Each row is shifted at random along 8 fixed directions that mean nothing.
Known rows, with every way that one mark hangs from another:
q_510{q_34 q_150 q_472{q_656{q_181}} q_543{q_432}}: [-12 88 158 65 271 173 226 -111 146 -438 -220 -89 185 178 -168 198 271 176 145 52 -447 -25 178 -93 457 166 242 -210 -92 232 -78 233 14 377 -367 -379 211 -366 80 -152 -177 -3 -147 104 -163 -213 417 37 204 15 101 -108 196 -92 -59 -155 -103]
q_544{q_34{q_83{q_39{q_432} q_664} q_181{q_656}} q_35}: [-38 -80 203 125 -142 331 31 -115 -122 -12 -174 -128 -232 -7 -292 258 -10 76 102 87 -110 -187 -139 -46 95 15 -27 70 92 41 -137 16 289 -134 21 143 -295 -25 64 -76 -36 81 95 234 -312 165 -55 233 170 -85 -81 -282 -49 248 -32 -131 -262]
q_543{q_432{q_472{q_510{q_34 q_150} q_656}}}: [-9 -11 99 246 166 -84 69 5 172 -213 -5 -66 -71 -156 -121 47 243 269 147 -61 -314 53 140 31 317 23 108 -111 104 -17 -2 178 47 104 -400 -161 184 -222 102 -26 -169 -36 -196 -78 -87 -19 -43 -248 274 -106 288 52 -50 -90 -51 74 -63]
q_34{q_83{q_35{q_664} q_39 q_499} q_544}: [-335 -17 347 82 102 -414 -361 348 101 176 502 0 -63 -418 156 -220 -42 232 -225 -296 115 182 -322 0 163 28 309 -127 417 -22 92 103 -15 100 -53 400 270 293 -57 -48 -352 192 -256 -556 343 102 169 -139 53 8 107 -245 23 41 -274 109 -427]
q_432{q_83{q_39} q_472}: [-52 -154 301 -72 -33 -142 -6 -127 -165 51 -18 -39 -19 -243 -29 101 -17 110 -4 -186 -248 -50 -95 -229 330 147 -30 116 109 26 -81 -71 329 -169 62 295 49 55 213 -20 -106 -129 61 168 67 -69 9 -175 383 6 59 35 118 4 56 59 -283]
q_150{q_543{q_39 q_432{q_83 q_472{q_510 q_656{q_181}}}}}: [-83 -60 51 23 -10 559 -31 -39 19 -275 -464 -166 178 183 -244 -22 198 110 222 -112 -289 -172 124 -85 458 -66 156 -203 -14 113 -90 54 49 243 -302 -295 -14 -451 140 100 3 -158 -147 -22 -322 219 283 170 56 -211 120 -387 29 -84 6 -26 71]
q_656{q_543{q_39 q_432{q_83 q_472{q_510{q_34 q_150}}}}}: [-222 -213 111 23 -125 183 130 -83 -299 99 -210 63 164 -151 -110 163 161 233 301 203 -431 -437 102 203 108 -7 -240 265 242 94 -54 47 242 -262 -36 -162 -167 -151 379 103 79 127 -94 -226 -397 57 -159 -28 50 -343 154 -123 -125 114 11 194 -23]
q_35{q_83{q_39 q_499{q_432} q_664} q_544{q_34}}: [278 138 184 -90 -324 -88 94 72 -106 -191 81 267 -109 -197 -78 206 166 123 -133 -73 244 -35 -153 163 -29 37 -229 -66 25 30 -42 -231 99 62 -112 185 -29 339 35 -142 174 93 48 -82 96 312 -224 200 -178 42 -331 -215 220 135 -118 44 -336]
q_35{q_83{q_39 q_499{q_432{q_472{q_150}}} q_664{q_544}}}: [202 230 -75 258 -35 -144 -79 -214 222 -221 60 -231 -206 185 -497 152 144 319 8 -178 -257 16 111 -31 218 -125 187 -392 96 229 -117 150 -24 235 -414 84 80 -161 36 -124 -215 52 38 263 46 65 55 -393 481 30 513 13 97 -210 -93 20 -469]
q_544{q_34{q_181{q_656}} q_35{q_664}}: [-214 -179 -2 -113 -125 340 313 172 -193 72 -414 -306 71 -37 -270 172 -155 94 234 13 -189 -483 223 -82 -7 -74 67 0 38 93 -419 -61 181 15 -36 -14 -225 -43 302 -201 11 88 187 186 -260 -37 220 138 38 -186 -211 -74 53 33 -109 -313 -8]
q_499{q_432{q_83{q_35} q_472}}: [115 216 -55 290 -46 -376 -149 -229 -217 -48 71 -113 -266 -253 -347 279 124 159 8 66 -259 154 -84 -29 89 8 -183 -25 -17 -85 -149 -85 81 -5 -154 34 -165 -106 72 -19 -142 -96 148 209 -120 -131 -284 -306 155 3 161 121 -35 -75 -14 85 -291]
q_499{q_432{q_83{q_35} q_472{q_150{q_543}}}}: [309 62 160 99 -162 20 65 -208 -61 -402 -24 34 -107 -148 -231 140 148 153 -20 -65 -160 175 -173 -72 232 257 7 -22 -37 -215 -194 -140 131 14 -299 24 -49 -144 28 23 26 -302 -98 199 -97 230 -193 -15 220 -70 53 -188 -38 -72 1 49 -228]
q_499{q_432{q_83{q_664}}}: [-376 -80 -2 -76 76 -14 1 397 -163 157 -51 -52 239 -347 42 -228 13 127 122 -100 25 -157 -57 -94 90 97 -45 -90 322 -47 -240 -167 53 100 -13 25 55 194 58 -60 5 6 -43 -416 81 52 228 148 -174 -247 -359 -114 84 -22 -160 -11 43]
q_544{q_34{q_83 q_181} q_35}: [4 -50 259 -113 -164 200 155 5 -211 -151 -270 3 -155 -118 -98 244 -56 -12 101 118 -7 -278 -34 0 95 119 -249 254 -200 -32 -250 -148 333 -32 101 87 -255 70 209 -139 176 77 232 179 -352 62 -87 280 -137 -99 -369 -103 107 320 0 -127 46]
q_35{q_39{q_432{q_83{q_499 q_664}} q_543} q_544}: [219 -10 255 135 -100 56 68 -494 -203 -145 -152 -15 -102 -114 -161 274 52 33 -161 -64 -201 13 -204 -261 221 226 -52 -92 190 264 -73 125 144 -1 -67 203 -124 -39 108 -182 -79 -16 289 401 114 4 103 18 341 153 -32 1 -2 100 127 32 -561]
q_544{q_35{q_39{q_543} q_83}}: [187 116 52 257 -305 -196 -266 -87 -285 92 239 160 -81 -290 -29 168 231 95 -246 53 86 130 -320 208 -102 -85 -73 55 64 -68 -30 193 55 -65 -151 -72 -175 -26 93 -5 -137 121 -98 -96 -241 110 -249 -13 -139 -58 183 -125 -313 123 69 292 -274]
q_664{q_544{q_34{q_83{q_39{q_543} q_499}}}}: [-132 -106 390 -36 -136 -91 -79 54 -248 186 285 58 -69 -245 13 103 -108 0 65 100 -8 -267 -125 107 125 -32 -294 132 392 143 73 40 299 -291 275 499 -79 130 152 89 65 305 220 -190 -71 113 3 -167 38 -143 13 -202 128 348 93 16 -327]
q_499{q_432{q_472{q_510 q_656{q_543}}}}: [-67 82 176 -112 166 33 44 229 88 -311 -216 -56 167 -265 -68 -113 139 -38 -80 -263 -55 166 -91 -435 408 190 119 -103 -48 -200 -141 -50 199 172 -378 99 147 -202 4 -85 -75 -329 43 34 27 -63 272 53 46 81 -399 -285 178 -110 68 -47 -45]
q_181{q_35{q_39 q_83 q_664} q_656{q_499{q_432} q_543}}: [-74 205 -182 35 -395 -232 -162 297 -382 174 -36 151 288 -492 -178 211 208 177 -335 60 58 -36 -132 78 -261 -250 -165 -8 153 -195 -93 -134 54 -25 -271 -92 -172 54 114 -67 -119 154 -191 -307 -218 -10 -123 7 -306 -97 -276 -372 -257 -49 -42 85 -425]
q_34{q_181{q_35{q_83{q_664}} q_656} q_544}: [81 113 150 -53 -140 107 18 37 70 -272 -59 -10 -43 -288 -174 204 12 236 -171 -221 -36 42 -117 -97 126 68 89 -204 -12 -40 -108 -191 199 -139 -155 165 -28 153 -59 -115 -201 -70 -191 134 68 117 66 54 300 -81 -105 -260 -43 17 -161 -132 -333]
q_472{q_150 q_510{q_34 q_39{q_432} q_543 q_656{q_181}}}: [-110 -113 131 94 22 -43 181 98 39 23 -86 -75 292 -209 94 -64 329 298 214 38 -469 -125 -79 183 170 167 151 24 233 102 -153 94 153 135 -283 -437 106 24 160 45 -202 176 -266 -419 -107 -45 74 95 -14 -219 -24 -58 -51 -14 -89 63 16]
q_510{q_34{q_83 q_544{q_35}} q_499 q_543}: [176 -13 296 -47 6 396 258 -246 113 -425 -158 -197 -104 189 -214 373 77 225 243 -12 -442 -231 -35 152 128 113 300 103 -177 177 -281 239 41 -75 -258 -170 -11 -162 292 -243 -202 98 -108 370 -169 31 -44 11 514 -3 320 -131 0 143 -58 -114 -203]
q_664{q_544{q_35{q_39{q_543}}}}: [117 -165 286 -118 -161 -242 111 -40 -244 40 27 216 6 -375 121 95 -10 59 -133 -79 -26 54 -310 -72 -105 296 -126 304 117 -221 -241 93 296 -344 -131 192 -143 140 289 -245 -72 125 25 10 20 25 -138 -64 37 -33 -268 -27 -17 127 99 37 -213]
q_664{q_544{q_34{q_181} q_35{q_39{q_432{q_83} q_543}}}}: [-66 127 315 -9 141 335 3 -130 -54 -157 -234 -157 -101 -67 -84 144 -41 -38 -132 -15 -145 -192 -66 -326 303 71 103 -107 108 211 -215 229 372 192 37 204 -110 -137 208 -52 -83 11 306 307 -228 -1 517 17 215 -69 -129 -16 -60 249 92 -83 -186]
q_543{q_432{q_83 q_472{q_150 q_510{q_39 q_499} q_656}}}: [-92 -53 -49 168 21 239 54 124 -13 -271 -276 5 118 139 -194 -16 383 252 299 -12 -320 -199 273 -27 440 -3 -58 -217 44 165 -86 -22 30 370 -336 -426 138 -339 94 174 257 2 -112 -152 -309 241 108 95 -21 -274 -55 -134 108 -16 -17 99 172]
q_664{q_544{q_34{q_83{q_499} q_181}}}: [-51 47 240 106 2 -219 -81 -94 -165 -107 -86 -73 -238 -92 -152 159 -25 103 -48 -11 13 10 -20 -134 108 -13 -233 52 54 29 -28 63 154 60 -33 243 -157 -44 119 -199 -117 274 191 102 -118 -122 2 -95 3 23 -54 -89 135 223 79 -101 -239]
q_543{q_39 q_432{q_472}}: [-200 -20 35 -147 35 416 65 127 -87 -62 -165 57 105 114 -50 29 -18 13 168 13 28 -422 331 39 256 -75 -175 -169 38 232 43 59 14 105 -4 -192 31 11 167 47 330 16 88 -68 -210 213 213 204 -102 -248 -180 -167 122 220 -21 35 -13]
q_656{q_181 q_543{q_39{q_83} q_432{q_472{q_150}}}}: [-276 -70 203 140 227 328 -179 -35 21 -160 -305 -26 175 179 -37 -163 37 116 -103 -180 0 -56 -49 -285 389 -85 196 -67 148 32 121 410 48 194 -292 -128 17 -438 110 -22 -120 -38 -186 -10 -347 -20 515 118 128 -129 168 -374 -154 31 191 49 -178]
q_39{q_432{q_83} q_543}: [-157 -173 174 137 -118 -17 -66 -14 -445 224 177 184 109 -527 172 -8 7 19 81 165 18 -79 -308 87 33 158 -426 242 389 -83 -5 -43 216 -305 179 84 -186 128 53 164 156 61 61 -297 -131 112 -174 105 -138 -291 -207 -117 -217 329 100 221 -99]
q_35{q_83{q_39 q_664{q_544{q_34}}}}: [122 -2 69 112 -97 258 -67 -140 -58 -52 -58 -262 -81 401 -459 180 111 76 88 -16 -111 -281 166 33 150 -290 135 -285 249 365 -72 293 31 30 -95 156 -139 -231 192 -39 -178 166 41 318 -233 186 114 -207 316 -21 454 -248 11 39 75 -59 -368]
q_83{q_39{q_543} q_432{q_472} q_499}: [-120 -391 63 -122 -120 192 385 -323 -191 154 -360 -211 94 264 -219 116 -100 74 424 -72 -376 -435 38 -134 -37 290 52 83 20 154 -387 5 -44 -25 -314 -216 -385 25 301 -411 121 91 325 288 58 -42 254 272 197 -92 -115 37 376 -34 -49 -201 -269]
q_543{q_432{q_83{q_35{q_544} q_39 q_499 q_664} q_472}}: [-48 -331 178 -44 -66 192 254 -296 102 154 21 -367 -88 52 -303 175 -203 388 334 -238 -487 -423 17 136 120 35 362 80 456 210 -346 114 11 -322 -111 244 -31 -14 392 -126 -166 132 38 161 153 113 52 -390 789 -190 636 152 57 -227 -184 -69 -492]
q_499{q_432{q_83{q_39 q_664{q_544{q_35}}} q_472{q_150}}}: [-261 181 31 84 117 -23 -161 339 -122 -124 -11 13 47 -80 -254 -65 58 115 14 -24 -52 -52 54 -280 337 -26 -61 -329 309 62 -108 -93 241 284 -11 262 131 -136 -46 211 112 -73 40 -167 -138 183 313 -123 -40 -123 -242 -257 156 3 -49 -1 -73]
q_664{q_544{q_34{q_83{q_35{q_39} q_432{q_472}}}}}: [-13 -7 325 -60 -159 -104 -87 144 -156 4 155 84 -123 -179 14 27 70 119 -91 -49 79 -102 -161 129 141 43 -111 61 204 -125 15 18 170 -25 -25 206 -88 164 178 80 53 183 -33 -208 -143 279 -32 -42 -62 -132 -184 -239 76 253 24 97 -391]
q_35{q_83{q_432{q_472} q_499} q_544{q_34{q_181}} q_664}: [-251 -129 149 -38 -306 77 190 109 -424 80 -170 -3 131 -312 49 89 -86 209 -2 -46 154 -229 -154 55 -8 5 -198 147 321 -60 -79 -109 63 89 -9 144 -195 102 215 -19 175 215 103 -275 -87 101 14 235 -208 -103 -334 -237 48 227 -41 56 -367]
q_432{q_83{q_35{q_39 q_544 q_664}}}: [-30 -149 175 -192 -343 143 99 198 -460 102 -97 137 231 -255 36 66 47 33 -108 6 57 -311 6 39 122 55 -198 14 353 158 -118 -122 102 -22 169 181 -107 213 268 117 223 114 40 -194 -116 315 49 182 -178 -130 -401 -266 17 191 53 69 -322]
q_150{q_543{q_39 q_432{q_472}}}: [41 8 338 -158 -26 230 38 -80 -122 -327 -72 270 31 -126 89 129 24 -51 -127 -66 111 35 -39 -137 339 205 -150 -46 -7 -49 170 18 205 -27 -34 81 151 -37 56 5 193 -211 -56 18 -26 213 15 195 -30 -14 -246 -338 79 217 40 85 -199]
q_472{q_510{q_656{q_543}}}: [-65 10 133 175 -120 -416 -168 83 -323 157 305 -1 91 -523 -119 109 123 51 0 97 -180 121 -165 91 106 -78 -271 185 325 -78 42 6 265 -332 19 201 24 -108 35 210 -194 71 26 -248 -110 -177 -377 -362 -93 -54 56 -206 -122 17 148 170 -184]
q_664{q_544{q_34{q_83} q_35}}: [83 10 378 -165 92 136 6 292 252 -285 46 29 -105 -98 54 -73 -5 108 -59 -257 157 -89 -90 38 222 28 179 -2 -27 -134 -146 105 223 14 -130 213 189 113 161 -137 -80 33 -180 9 -64 236 163 -72 169 -125 -51 -156 22 156 -77 -64 8]
q_472{q_656{q_181{q_35{q_39}} q_543}}: [-290 -343 151 -334 -53 508 155 313 -30 198 -164 -354 472 -40 -60 -98 -145 45 164 -186 -222 -526 154 -89 194 -177 349 48 391 105 -344 75 161 -178 -61 38 -50 -131 332 102 -106 59 -57 -156 -254 75 517 -38 194 -328 -24 -372 -28 -58 100 -247 -111]
q_39{q_432{q_83{q_35{q_544} q_664} q_472{q_150}} q_543}: [56 -84 -29 251 -126 -213 180 -293 -153 43 -75 -87 -65 -290 -286 175 -15 323 217 84 -519 -239 -138 6 70 269 -129 -55 142 108 -383 -93 157 -59 -149 -52 -253 -9 127 -53 -28 -28 189 127 17 2 -34 -192 295 -228 110 303 -33 -140 -190 33 -223]
q_432{q_472{q_150 q_656{q_181 q_499 q_543}}}: [-28 -105 112 80 -132 -515 3 58 -242 -97 -57 102 194 -389 -200 84 26 243 12 3 -268 117 -138 -169 101 45 -240 265 -84 -246 -185 -198 261 6 -257 -30 -79 -259 57 -5 -65 16 6 -152 -162 -273 -177 -285 -156 -56 -211 -108 111 -149 92 -46 -62]
q_83{q_35 q_432{q_472} q_499}: [74 179 257 151 41 -101 -192 -21 12 -185 507 -40 -217 -111 -159 170 -9 30 -61 -37 121 104 -8 141 329 -85 -12 -284 235 110 231 -1 9 156 35 251 242 30 -227 280 133 -39 112 -88 47 174 36 -315 20 -17 109 -167 104 166 -22 74 -422]
q_510{q_34{q_83 q_544{q_35}} q_150 q_472 q_499}: [-288 164 123 268 350 124 -82 164 91 -411 -89 -87 57 260 -205 55 205 241 55 -48 -191 97 82 -99 262 -57 297 -238 -29 128 -29 434 -182 482 -394 -366 164 -335 2 -86 -266 105 -356 0 -199 -33 355 88 110 47 73 -338 33 131 -96 -56 -96]
q_499{q_432{q_472{q_510{q_34 q_39} q_656{q_543}}}}: [-455 -444 8 -263 -249 320 361 452 -561 305 -368 -6 555 -234 52 -128 113 34 475 179 -224 -490 34 90 -106 105 -303 378 443 -159 -297 -179 138 -264 -37 -237 -384 -34 406 177 289 151 -15 -569 -396 181 -88 415 -400 -376 -665 -491 115 216 97 -18 117]
q_34{q_83{q_432} q_181 q_544{q_35{q_664}}}: [-272 57 339 31 -10 -80 -74 13 -134 9 162 -109 -161 -532 31 128 -204 123 -77 -17 -92 20 -350 -96 212 143 -13 263 291 -82 -66 10 379 -173 141 514 50 95 98 14 -195 87 153 -119 -36 -93 -122 -84 158 13 -112 -178 -100 265 -78 83 -397]
q_543{q_39{q_83{q_35{q_544} q_664} q_432{q_472{q_150}}}}: [75 63 -70 202 -9 54 148 -320 44 -88 -288 -196 -189 145 -455 324 -51 167 211 106 -535 -501 310 17 271 46 -130 -335 -77 494 -202 88 138 183 -70 -124 -141 -18 168 -27 89 -4 346 442 -139 36 226 -164 325 -148 109 339 150 -2 -155 -100 -267]
q_544{q_35{q_39{q_83{q_499} q_432} q_664}}: [188 -36 342 18 -248 -219 21 21 -149 -42 161 338 -145 -604 254 203 35 45 -202 10 109 34 -312 299 41 286 -303 205 -38 -71 -16 -157 362 -39 121 114 111 526 80 -58 228 90 51 -181 98 209 -267 113 -190 -42 -481 136 -45 335 -155 145 -224]
q_432{q_472{q_150 q_510}}: [-437 -258 -52 78 104 43 133 104 -266 125 -474 -260 231 27 -215 -106 -48 11 247 -54 -284 -322 290 -434 255 20 -87 -32 253 73 -227 103 103 135 -185 5 -124 -315 261 -24 70 -17 214 76 -206 -135 321 13 4 -94 -192 -54 140 -56 196 -63 44]
q_181{q_35{q_39{q_83} q_664} q_656}: [66 -32 -30 22 -253 -2 -10 134 -127 92 -170 10 61 -244 -81 145 133 142 -119 -94 -89 -197 55 120 12 -37 -43 -186 -7 55 -104 -76 114 -51 -153 -161 -81 254 159 -136 -87 50 -166 44 -68 128 81 84 94 -153 -141 -47 -114 -1 -114 -81 -287]
q_656{q_181 q_499 q_543{q_39 q_432{q_83 q_472}}}: [-199 63 174 -78 110 67 -143 -11 -62 -178 -287 85 223 -37 -113 40 56 193 -102 -119 -115 -68 -67 -190 245 -75 38 29 -116 8 -22 43 122 241 -217 -184 39 -247 129 -116 -88 -12 -105 -95 -183 -154 307 -14 -64 -81 -63 -219 27 -53 -13 25 -100]
q_472{q_150 q_656{q_181{q_35{q_664}} q_543{q_39 q_432}}}: [-99 -77 -46 120 -91 58 -46 72 -105 3 -112 20 122 -132 -190 120 98 192 59 122 -186 -225 98 25 118 -130 -37 -29 200 31 -61 30 178 -65 -225 -93 -43 -287 118 5 -18 108 -79 -227 -389 25 -4 -117 -103 -264 92 -274 -182 -65 -52 -31 -67]

Rows:
[40 -2 -27 318 -250 -247 -107 -186 -384 -14 70 13 -61 66 -369 182 190 93 41 188 -161 70 -80 -42 75 92 -88 -228 202 42 -20 -17 -13 248 -257 -77 -198 -205 -77 71 33 -35 23 -46 -150 177 -155 28 -210 27 29 -326 60 -57 -79 73 -409]	q_83{q_35{q_664} q_39 q_432{q_472{q_150{q_543}}}}
[-102 -340 78 12 -143 181 9 -48 -319 126 -189 -30 101 234 -151 -19 91 66 204 -95 -13 -203 63 -57 2 -1 -56 38 215 115 -134 21 -127 8 -142 -116 -260 -20 193 -144 116 171 -28 11 -129 187 73 266 -38 -132 -31 -270 138 89 97 -42 -126]	q_432{q_83{q_39 q_499}}
[134 110 99 437 -274 -217 -246 -88 -279 20 512 164 -142 -363 -49 104 101 228 -87 99 204 214 -491 516 -62 -21 -203 -83 364 -65 220 93 -150 -52 -115 -16 -133 83 -186 233 41 150 -128 -373 -12 307 -312 -108 -113 -106 185 -254 -248 207 -94 276 -555]	q_39{q_83{q_35{q_544 q_664} q_432{q_472} q_499} q_543}
[99 -150 165 -154 -357 326 329 -111 -158 -57 -29 -187 159 -44 -205 159 -100 136 79 -41 -290 -420 81 61 245 85 150 -68 399 205 -231 43 124 -33 -91 168 -6 -34 297 186 113 -54 113 75 -73 337 63 -73 290 -127 65 -239 8 -11 0 15 -566]	q_83{q_35{q_39 q_544 q_664} q_432{q_472{q_150{q_543}}}}
[-156 75 244 79 32 39 -71 154 -187 -84 -75 -44 -24 -160 -27 132 39 -72 -206 -33 159 -64 -88 -206 247 -49 120 -130 201 -7 7 115 209 298 8 340 139 -115 85 -67 -15 -27 112 18 -169 -14 291 18 -152 82 -180 -180 -33 148 -1 22 -250]	q_544{q_34 q_35{q_83{q_432} q_664}}
[81 -32 -8 202 -233 61 -41 6 -396 -73 -11 -13 14 -184 -342 216 126 54 64 216 -49 41 -87 102 26 -52 -218 131 258 -111 -97 -75 -21 -90 -92 85 -215 -241 77 92 129 70 50 -42 -333 141 -363 -96 -95 -60 -92 -325 -117 131 128 5 -285]	q_472{q_656{q_499{q_432{q_83{q_35{q_664}}}}}}
[-139 -1 113 73 -283 -462 -103 146 -351 313 197 8 -99 -437 -75 156 -19 194 -25 72 -67 -254 -40 197 -49 -162 -349 58 305 160 -53 -107 164 -63 206 266 -80 262 205 30 -59 372 190 -338 10 4 -227 -168 -205 -77 -98 17 99 127 -77 91 -333]	q_35{q_39 q_544{q_34{q_83{q_499 q_664}}}}
[-75 98 202 206 71 -154 -63 -267 -60 74 35 -214 -163 -322 -117 246 -122 19 -70 34 -458 -257 171 -187 520 -26 -187 -62 171 349 31 172 459 14 214 315 150 -24 213 232 -45 -71 425 339 -117 -200 169 -428 479 -41 175 370 -54 149 174 116 -438]	q_35{q_39{q_83 q_432{q_472{q_150}}}}
[173 227 186 167 56 -17 -95 -133 127 -111 314 60 -175 -235 -35 160 7 105 -93 2 -31 -94 -115 232 196 -7 -26 -196 159 210 43 231 26 -38 -72 87 91 72 -1 32 -76 41 66 37 1 98 131 -233 245 -161 315 106 -140 80 -77 98 -362]	q_39{q_83{q_35{q_544}} q_543{q_432}}
[178 -54 169 -104 -52 -104 107 209 109 -161 62 50 -18 -182 20 -77 86 221 -14 -198 112 -47 -56 174 12 59 57 -67 5 -71 -176 27 105 15 -255 -13 109 232 171 -247 -127 88 -192 -95 127 186 -97 -117 66 -99 -48 -40 0 13 -191 -22 -57]	q_35{q_664{q_544{q_34}}}
[84 73 73 107 -227 -288 -128 17 -57 99 309 81 -152 -423 -152 210 32 267 -10 -44 -125 -3 -195 382 -96 -58 -160 75 17 -155 5 -104 94 -320 -135 -10 -100 204 41 32 -63 81 -104 -182 -36 66 -255 -226 83 -247 129 -69 -42 16 -150 67 -367]	q_181{q_656{q_543{q_39{q_83{q_35 q_499{q_432{q_472}}}}}}}
[-26 -39 288 -71 16 5 -67 92 -230 -336 -263 285 260 -171 -46 40 158 35 -139 -42 61 152 -168 -301 258 100 -168 139 -54 -181 -24 -147 150 190 -203 -21 -7 -281 -11 -106 89 -21 -79 -134 -222 -77 161 149 -309 -34 -454 -409 105 29 151 -72 -36]	q_472{q_656{q_181 q_499 q_543{q_432{q_83}}}}
[-71 93 205 -183 -36 128 73 83 -64 -145 -222 152 170 -326 164 -14 120 90 -160 -116 -104 -197 -56 -146 405 297 12 -240 -114 177 -118 -139 220 349 -40 -91 166 198 138 -156 109 -154 91 -93 128 72 423 257 3 -89 -349 72 94 13 -215 92 -165]	q_35{q_39{q_543{q_432{q_83 q_472}}} q_664}
[-306 -46 -64 60 121 -262 -56 327 -281 -83 -325 57 250 -50 -163 -83 85 36 18 -74 1 60 163 -400 136 17 -163 -199 -116 -98 -116 -78 -118 477 -307 -267 -75 -216 -6 -157 87 -9 24 -114 -65 -168 325 136 -400 17 -563 -156 321 -43 36 -159 71]	q_432{q_472{q_656{q_499}}}
[-31 -318 324 -119 -43 228 33 179 168 5 95 184 166 -99 345 -287 104 166 -103 -434 348 25 -271 76 47 184 284 52 229 -154 -24 153 -121 55 -344 -87 113 355 69 -228 39 92 -416 -324 202 402 212 402 45 -178 -115 -269 -35 154 -90 127 -186]	q_35{q_83{q_39{q_432} q_499}}
[-137 -34 62 6 -15 110 43 109 -131 0 -301 87 263 -249 -3 52 61 27 -288 -101 32 -20 -117 -313 -1 128 114 -195 108 -72 -89 94 40 149 -345 -150 -78 46 40 -296 -75 -20 -98 24 45 6 416 248 -15 11 -471 -223 -132 51 -21 -128 -355]	q_181{q_35{q_39{q_432 q_543} q_664} q_656{q_499}}
[-7 -36 31 54 -23 57 -74 162 -16 -100 -76 89 -63 159 -193 57 45 122 144 -18 52 -214 93 266 -28 -28 -107 -257 -23 189 -91 55 -16 158 -86 -173 -37 140 32 -132 145 251 -71 -123 -76 270 174 49 -212 -209 -154 -90 186 151 -208 -121 48]	q_543{q_39{q_83{q_499 q_664{q_544{q_35}}}}}
[-113 73 128 294 5 -260 -264 -122 -67 155 353 -132 -227 -38 -292 147 -1 142 97 79 -169 -25 -254 96 46 -29 55 -155 392 167 -27 190 85 -16 -56 285 -45 -62 -75 -53 -218 290 143 -132 9 14 70 -313 105 -45 319 -134 65 53 -139 20 -429]	q_34{q_83{q_39{q_543} q_432 q_499 q_664{q_544{q_35}}}}
[69 -59 207 -182 -60 271 168 73 -112 -343 -150 184 272 -38 -71 94 130 10 114 32 -43 -65 -22 28 287 160 -187 129 -102 -29 -81 -92 162 11 -159 -202 4 -163 35 16 203 -32 -27 -76 -248 80 32 226 -203 -125 -405 -422 177 95 40 -76 -10]	q_510{q_472{q_656{q_181 q_543{q_432}}}}
[-60 -42 -65 352 -25 -317 -176 -86 -289 204 129 35 -90 -15 -245 64 132 127 -26 53 31 125 -167 -61 -154 -10 -90 -163 401 53 -44 203 -167 57 -250 -52 -276 -15 -47 -90 -157 175 -45 -102 -2 115 -117 12 -144 28 -23 -202 -45 10 -41 67 -378]	q_83{q_35{q_544} q_39{q_432} q_664}
[-22 -67 -50 15 -64 -7 212 -262 -124 4 -238 -276 -92 149 -446 255 -53 92 281 -17 -351 -206 136 -142 53 104 -36 -87 5 197 -304 -86 38 36 -194 -4 -196 -10 172 -286 5 -1 351 352 86 -88 -12 -18 251 90 -49 48 345 -102 -88 -190 -332]	q_83{q_39 q_499{q_432{q_472}} q_664}
[-34 121 318 33 15 -170 -35 -64 -25 -18 -29 172 -43 -397 229 19 88 117 -361 -187 135 102 -391 -285 114 199 30 -38 61 -4 -40 146 210 189 -202 142 -74 188 48 -260 -221 19 41 -29 123 -53 298 248 17 47 -216 -23 -23 143 -61 105 -334]	q_35{q_83{q_39{q_432 q_543}} q_544{q_34{q_181}}}
[-95 -127 133 -30 -290 338 73 -82 -403 113 -135 24 268 -78 50 0 44 58 -114 -116 77 -191 -214 -88 92 3 -17 74 407 16 -18 252 -56 -84 -170 23 -268 -104 275 55 58 71 9 -26 -197 205 177 279 84 -86 -80 -397 -134 199 274 211 -562]	q_35{q_39{q_543} q_83{q_432{q_472}} q_544}
